Below are the code and all the weights of a small trained network. Each question names an input and a target symbol and asks about switching units off, where a switched-off unit gives its printed mean instead of its output.

import numpy as np


def w(rows, s, z=0):
    codes = np.array(rows[::2]) - 128.0
    scale = np.full(codes.shape[1], s)
    scale[-1] = z or s
    return codes * scale


def f(y):
    return y / 2 * (1 + np.tanh(0.7978845608 * (y + 0.044715 * y**3)))


def softmax(a):
    e = np.exp(a - a.max(-1, keepdims=True))
    return e / e.sum(-1, keepdims=True)


def log_softmax(a):
    a = a - a.max(-1, keepdims=True)
    return a - np.log(np.exp(a).sum(-1, keepdims=True))


def net(x, mask):
    ids = ['εηλμπτφω'.index(c) for c in x.split()]
    T = len(ids)
    res = E[ids] + P[:T]
    u = 0
    for l in range(2):
        q, k, v = (res @ M[l].T for M in (Q, K, V))
        z = softmax(np.where(np.tri(T) > 0, q @ k.T / 2**0.5, -1e9)) @ v
        res = res + np.where(mask[u], z, O[l][:, -1]) @ O[l][:, :-1]
        u += 1
        y = f(res @ A[l][:, :-1].T + A[l][:, -1])
        res = res + np.where(mask[u : u + 12], y, B[l][:, -1]) @ B[l][:, :-1]
        u += 12
    return log_softmax(res[-1] @ U[:, :-1].T + U[:, -1])


Q, K, V, O, A, B = {}, {}, {}, {}, {}, {}
E = w([
[76,180,51,192],'ε',
[164,238,135,168],'η',
[105,109,133,173],'λ',
[88,127,116,40],'μ',
[141,165,107,110],'π',
[224,159,170,119],'τ',
[101,140,230,173],'φ',
[143,162,254,129],'ω',
],0.018)
P = w([
[154,194,106,77],'0',
[131,86,37,147],'1',
[144,108,84,108],'2',
[106,175,159,112],'3',
[173,109,50,195],'4',
[158,122,91,127],'5',
[107,181,154,124],'6',
[199,107,60,246],'7',
[150,132,91,140],'8',
],0.013)
Q[0] = w([
[211,255,134,191],'0.h1',
[108,138,189,200],'0.h1',
],0.0094)
K[0] = w([
[187,72,167,249],'0.h1',
[145,166,186,161],'0.h1',
],0.015)
V[0] = w([
[128,100,3,91],'0.h1',
[63,169,163,130],'0.h1',
],0.0051)
O[0] = w([
[161,120,114,136,152],'0.h1',
[255,163,122,220,3],'0.h1',
],0.009,0.0022)
A[0] = w([
[177,60,90,132,79],'0.n1',
[118,115,104,27,84],'0.n2',
[110,69,167,53,254],'0.n3',
[82,75,158,149,159],'0.n4',
[157,115,156,50,158],'0.n5',
[183,212,248,94,128],'0.n6',
[150,14,203,85,133],'0.n7',
[144,47,52,104,177],'0.n8',
[189,175,58,193,174],'0.n9',
[188,182,168,80,39],'0.n10',
[96,128,50,116,151],'0.n11',
[111,162,252,180,107],'0.n12',
],0.011,0.0045)
B[0] = w([
[126,56,159,95,138],'0.n1',
[181,254,241,104,136],'0.n2',
[101,173,82,132,152],'0.n3',
[39,40,89,109,125],'0.n4',
[173,231,101,27,166],'0.n5',
[65,55,138,170,235],'0.n6',
[12,89,120,53,134],'0.n7',
[196,51,205,169,164],'0.n8',
[146,84,167,156,254],'0.n9',
[56,117,119,73,178],'0.n10',
[112,175,217,253,179],'0.n11',
[159,135,116,56,164],'0.n12',
],0.0065,0.0088)
Q[1] = w([
[227,121,1,50],'1.h1',
[10,129,41,71],'1.h1',
],0.0063)
K[1] = w([
[146,153,55,236],'1.h1',
[123,93,117,3],'1.h1',
],0.0058)
V[1] = w([
[2,78,145,100],'1.h1',
[205,105,194,101],'1.h1',
],0.0078)
O[1] = w([
[147,108,160,95,5],'1.h1',
[81,113,8,156,159],'1.h1',
],0.012,0.0024)
A[1] = w([
[69,92,90,83,77],'1.n1',
[173,162,93,152,48],'1.n2',
[87,155,109,114,160],'1.n3',
[89,83,192,89,13],'1.n4',
[169,185,188,103,190],'1.n5',
[64,141,234,133,57],'1.n6',
[187,31,50,119,75],'1.n7',
[168,126,67,138,32],'1.n8',
[131,157,90,29,173],'1.n9',
[125,52,106,190,59],'1.n10',
[51,123,50,180,39],'1.n11',
[156,253,140,153,1],'1.n12',
],0.012,0.0049)
B[1] = w([
[140,224,95,88,151],'1.n1',
[208,174,140,57,153],'1.n2',
[82,105,112,124,178],'1.n3',
[162,110,96,93,147],'1.n4',
[120,138,188,143,236],'1.n5',
[188,76,122,48,164],'1.n6',
[97,1,79,8,175],'1.n7',
[169,126,72,40,122],'1.n8',
[56,162,123,99,245],'1.n9',
[136,129,191,51,253],'1.n10',
[131,164,175,63,240],'1.n11',
[192,52,53,36,209],'1.n12',
],0.0088,0.0052)
U = w([
[231,134,56,142,177],'ε',
[152,151,227,175,123],'η',
[117,155,19,254,253],'λ',
[126,107,7,77,6],'μ',
[118,139,73,120,119],'π',
[4,172,105,139,174],'τ',
[108,57,124,135,198],'φ',
[156,155,121,75,34],'ω',
],0.0098,0.0064)

Each question gives the input, a string of symbols that net reads in full, and the target symbol t.
The units are the heads (2 rows each of Q, K, V and O) and the neurons (one row each of A and B). Each row of codes is followed by its name. A weight is (code - 128) times the scale printed after its matrix; where a second scale follows, it is the last column's (O, A, B and U).
mask holds one flag per unit, layer by layer, with each layer's heads first. A switched-off unit (its flag False) gives its mean, the last column of its rows in O or B, instead of its output. The means were averaged over made-up inputs and are rounded, as every weight is.
A unit's drop is (log p(t) with every unit on - log p(t) with that unit switched off) / (log p(t) with every unit on - log p(t) with every unit switched off).
The circuit of an input: a set's keep is (log p(t) with only the set's units on - log p(t) with every unit switched off) / (log p(t) with every unit on - log p(t) with every unit switched off). Starting from the 12 units with the biggest drops (on a tie, the unit counted first), units are removed one at a time, each time the one whose removal leaves the highest keep (on an exact tie, the one counted first), for as long as the keep stays at least 0.8.
units of the circuit, in order: the units of the circuit, biggest drop first
top k neurons: the k neurons with the biggest drops, biggest first
top k neurons in layer l: the k neurons of layer l with the biggest drops, biggest first
drop when u is switched off: that unit's drop, to one decimal
input λ φ λ τ λ τ μ ω, target φ: units of the circuit, in order -> (0.n6; 1.n6)
input τ ε τ τ τ ε ε ε τ, target η: units of the circuit, in order -> (1.h1)
input ε τ π ε π π π μ, target η: top 3 neurons in layer 0 -> (0.n11; 0.n8; 0.n6)
input ε τ τ, target τ: top 2 neurons in layer 0 -> (0.n7; 0.n9)
input μ τ φ τ τ, target μ: top 2 neurons -> (1.n7; 0.n11)
input μ τ η η π τ ε η, target ε: top 4 neurons -> (1.n12; 0.n6; 1.n2; 0.n10)
input η τ τ ε τ π τ η μ, target ω: top 3 neurons -> (0.n2; 1.n12; 0.n6)
input η ε τ τ π, target η: top 3 neurons in layer 0 -> (0.n11; 0.n5; 0.n12)
input ε λ ε ω φ λ π τ, target φ: top 2 neurons -> (1.n7; 0.n9)
input φ π τ λ ε τ ω, target ω: top 2 neurons -> (0.n6; 0.n12)
input τ τ ε τ τ ε ε τ, target η: top 2 neurons in layer 1 -> (1.n5; 1.n12)
input φ μ τ τ μ μ ε μ, target η: top 2 neurons -> (0.n6; 0.n11)
input λ ε λ τ, target τ: top 2 neurons -> (0.n10; 0.n6)
input η ε ε μ ε η λ, target λ: top neuron -> (1.n10)
input ε λ μ τ τ π, target ε: top 3 neurons -> (0.n6; 1.n12; 0.n10)
input η η τ π ε, target η: top 2 neurons in layer 0 -> (0.n11; 0.n9)
input μ λ τ λ τ τ φ τ, target φ: top 2 neurons -> (1.n7; 0.n5)
input τ η λ ε π, target η: top 2 neurons -> (0.n11; 0.n8)
input φ τ τ τ μ ε, target η: top 2 neurons -> (0.n11; 1.n11)
input ε η ε ω, target ω: top 3 neurons in layer 0 -> (0.n12; 0.n6; 0.n10)
input τ τ τ φ τ, target μ: top 2 neurons in layer 0 -> (0.n12; 0.n11)
input λ φ π η, target φ: top neuron in layer 1 -> (1.n6)
input π τ φ τ π η, target λ: drop when 1.n6 is switched off -> 0.1
input τ τ ε τ ε ω, target μ: drop when 1.n4 is switched off -> 0.2
input τ τ ω, target μ: drop when 1.n6 is switched off -> 0.3
